[  2   1   8  -2   5  -1   1   0  -8  -2  19   0   0   0  -1  -2  -2  29
  19  -4  -5  -5  -2  -5   1  -2 -10 -17 -13   3  -3   3   2   6  -6  -1
   1   3  -3  -1  -1  -5   4  -5  -2  -3   2  -2   4   5   5  -5   1]	zutis
[  3  -1   2   3   5   6   1   4   2  14 -12 -28   1  -4  -6  -6   0 -20
 -14   4   3  -9   0   6  10  -2   9  19  12  -4   3   3 -13  -1   3 -10
   4  -1 -16   9  10   1   5   7  -2  -1  -5  -5   2  -2   8   7  10]	Zasak
[  6   1  -7  -5   4   5  -1   3 -10   7 -13  -7  -5  -5  -3 -16   2 -15
  -8   9  -5   5   3  -3  16  -2   1  -9  12   2  -3   6   0  -2   0  -7
   4   5 -16   2  10   1   2   0 -25   2  -5  -2   6  -3   2   6   2]	Zasak
[  1  -2   3  -3 -33  -4  -2  -5   2 -10  -9   4   2 -14  -4  -5  -5  -6
   1   2  -8  -8  -3   6   4   2   6 -55   1   6   4   5   0  -7  -2  -3
   3  -6  -2  -3  -9   1  -5  -2   2   6   2   3   3  -4  -6  -2   4]	kas
[ -4  -2  -4  -7 -28   0   1   1   1  -6  -9  -3  -3  -1  -5  -2  11   1
   5   8 -12   3  -1  -7   2   1   5  -9   3   6   3   4  -2  -1  -1  -3
   5  -5 -11   1   5   3   0  -4  -9 -11   2 -11  -3  -4  -2  -1   9]	kas
[  3   1   1  -1 -25  -2  -2   4   1   3 -15   2   3  -7   4  -7   5 -10
   6   9  -9  -2  -1  -6   2  -3   3  -6   6   3  -5   6 -18  -9   3   0
   5 -13 -14  -2   2  -1   5  -2 -18   3   6  -3  -3  -5  -7   4  14]	kas
[  4  -1   9  -3 -25   5  -6   0  -3   9  -4  -3   0  -4  -6  -4  -2   5
   9   0  -7  -6   1   2  -1   1   1 -19   6  15   4   6  -7  -4  -2  -5
   6  -8 -13   0  -6   2   6  -3   4   5   0  -2   3   0  -4   0   7]	kas
[  2   4   0   5   6   3  -3   4  -1  18   3  -5   0   6   1   3   6  -8
 -26  -4   2   3   8   2  13  -6  -2   4  31   6  -5  -8   0   7  -4 -13
   0   1  -9  10   0  -7   8   8   1   1  -6 -10   7  -6   5   2   0]	Zasak
[-10  -3  -1  -3  13   2   1   4  -2   4  -4  -6  -1  10   0  15  13 -15
 -10   4   6   7  -2  15   2  -4  -7   5  -2  -3   2   1  -7  -1   5  -6
   3   1 -11   5  13  -5   7  -5 -16   5   1   0  -1  -2  -8   2   1]	Zasak
[ -5   3  -2  -2 -28  -1  -3   6   3   4 -12  -2  -4  -5  -9  -7   0  -7
   6   8 -11  -4  -1   7  -5  -6   4 -11  -3   0  -3   3  -8 -11   3  -1
   4  -6  -6   0  -8   3  -1  -2   5   3   5  -3  -2  -3  -6   5   2]	kas
[ -1   1   1  -1 -30  -4   1  -7   2  -2 -18   4  -2  -8  -6 -10   0  -5
   4  -1  -4  -4   0  -3  -3   0   9  19   0   8  -3   7  -6  -8   6  -2
   8   1  -8  -4  -3   4  -1  -2   8   9   4   2  -3   6  -3   3   6]	kas
[  0   3  -4   0 -39  -4   5   2   2  -9 -16   8   2  -5 -16  -5  -1   0
  -1   6 -12  -6  -2   0  -2  -5   3 -17  11  13  -3   0  -8 -13   1   1
   7  -4 -12  -7  -7  -2  -4  -4  -3   5  13  -3  -6  -6   1  -1  25]	kas
[  5   4  -3   4 -13  10  -1   1   3  23   3   5   7  20  -9 -13   1  15
   6   1 -10   1   1 -19  13  -7   4  19  20   0 -13   7 -12   1  -3   1
  10   4 -22   7   7   0   5  -7 -16   4 -10  -6   6   2   4   1  13]	zutis
[  4   1  -2  16  -9   4  -4   3   0   3 -12  -4   0   9  -6  14   2   6
  -2   9 -18   8   0  -3   9  10 -11 -21  18   8 -11   1 -27   1  -1  -7
   1  -4 -21   8   7  -4   1  -1 -10   3   2  -9   3  -3   3  -4   7]	Zasak
[  1  -1   2   0 -21  -2  -4  10   1  -6  -6   7   6  -6  -8  -5   1  -1
   7   2 -19  -3   1  -2   4   1  10 -13   4   4   1   4  -8  -1   1   1
   3  -4  -3  -6  -7 -18   2  -9   3   4  10  -3  -4  -3  -1  -3   8]	kas
[ -4   0 -10   9  21  -4  -9   8   8 -10  13  -6   3   5   3  13  -1  18
  17   3 -11   2  -7   1  -8   4  -8   4 -30  -5   4   0  16  13   3  -3
   5   0   0  -6  12   2  -6  -4  -6  -5  -6  -2  -3  -3   7   0  -8]	zutis
[ -2   2   7  -9 -14  -2  -9  -6   3 -10 -11   2  -2 -12  -8   4   2  -2
  10   7  -6  -5  -3   5  -5   1   3 -35   0  13  11   5  -4  -8   3  -3
   9  -6  -9  -5  -3  -3   1  -2  -2   5   0  -9  -5  -5  -6   1   6]	kas
[ -6  -3  16  -5 -23  -4  -2   3   1 -12 -12   1   2  -9  -6  -3   0  -3
   9   4  -9  -6  -2   1  -6   2   5 -23  -1   8  11   8  -5  -6   2  -2
   1  -1  -3  -9  -3  -2  -1  -3   6   6   8   0  -4   3  -7   2   9]	kas
[ -1  -4  -2  -2   8  -2 -18   6   3  -4 -15   3   2  11  -4  -8   1  -2
 -12  11  -7   7   3   1   2  -2  -2  11  -2   3   3   1   0   1   6  -3
 -12   0  -9   4   9   9 -12  -1  -6   0  -6  -5   0  -2   7   1   0]	Zasak
[  2  -2   0  -2  -5   5  -5   2   0   2   1  -3   2   2  -2  -2 -19   2
  -1   6  -5   2  -1   1   8   3  -3  -9   1  -1  -5  -2   6   6   0  -7
   5  -1  -7   4   8  -1   6  -2 -15  -4  -7  -7  -2 -12  11  -3   4]	Zasak

[  3   7   9  -3  16   0  12   6  12  -4   5  -3  -5  -2  11  -8  -5   7
  -8   6   0 -10   4   2   1 -25   6  -2   9  -3  10   4  -4  -8   8  -1
   0   6   3   1   2  -3   7  -8  13  -7  -1  -2  21   4  -3  14   5]	E
[ 13  10  14  -2  27   0  18   6  12  -3  10  -1  -1   0  19 -10   6  12
 -13 -10  -7 -11  10   6  -8 -32   2   5  -6  13   2  21  -6  -1  10  -2
   4   7   0   4  -7 -14   7   0  14 -14 -13  -1  17   5  24  17  15]	M
[  4   2  -2  -5  17  24   1  10   8  -3   0   6  -8  -2  16   5 -10   0
  -4   1  -6 -10 -16  -3 -14 -19  -2   7   0  15   1   1 -11  -8  13   9
  -4  13  -6  -6  12  -4  11   4   9   4  -5  -6   5   5 -19  26  -5]	K
[  0   1  -6  -5   8 -14   3   8   1   0  -3   3   0   2   3   5  -7  -9
   4   7   6  -3  -7  -1  -8   0  -3   0   7  -4   1  -8  -3  -2  10   4
  -2   3   9  -3  24  -1  -7   2  -4   4 -15  12  -2  -2   2   3  -6]	U
[  6  10  -1  -3   0  16  24  -8   2  -9   0  -4   1  -3  15   2  -2  -6
 -15  -3 -11  -5  -2   0  -3 -10   3   0   2   7   5  -3  -6  -4 -13   7
  -7  -6  10 -16   2   9 -12  -7  16   1 -24   8  12  -8  -5   6   7]	E
[  6   3  -2  -3  10   8  10  -3   2  -6  -2   5   4  -4  11  17  -2  -6
  -6 -20  -6  -3  -8   0  -8  -8  -2   7  -6  10   1   5 -10   0  -1   9
  -5   0   1 -10   1   4 -16   1   6   0 -24   6  -1  -5   6  11   2]	M
[  7   5  -3  -8  23 -14  20   8   5  -2   4   5   3  -1   8  -2  -6 -10
  -3   1  -1  -5   5  -3  -8  -2  -2  -3   0   2   2   7  -3   1   9   3
   3   1  12  -3   2   0  -5   6   2   1 -31   5   1  -4  23   8  -1]	M
[ -1  -5  -1  -5  16 -10 -11  18   6  10  -1   5   0   1  -3   5  -9   0
   9   5   6  -6 -12  -1 -14  -7  -5   2   1   6   1   6  -5  -2  23   0
   6  13 -10   8   6  -7   9   6   2   5   8  -7  -6   6   0  10 -12]	K
[ -3  -8  -4  -3  14  -4 -15  16   1   1   0  12  -2   1  -1  19  -7   0
  10   1   0  -8 -25  -5 -12 -12  -6  11  -3   9  -4   5  -8  -2  21   7
  -1  15 -13  -3   6  -7  -1  15   2   6   8  -7  -5   6 -10  18 -13]	K
[ -4   4  -5  -2  12   3   3   8   4   4   0   1  -3   0   7   9  -9  -4
  -2   0  -2 -12 -10  -5  -8  -9  -2   0   0   4  -1   2  -5  -3   8   7
  -3   5  -2  -3   5  -1  -2   0   3   4 -10  -2   4   1  -4  15  -2]	K
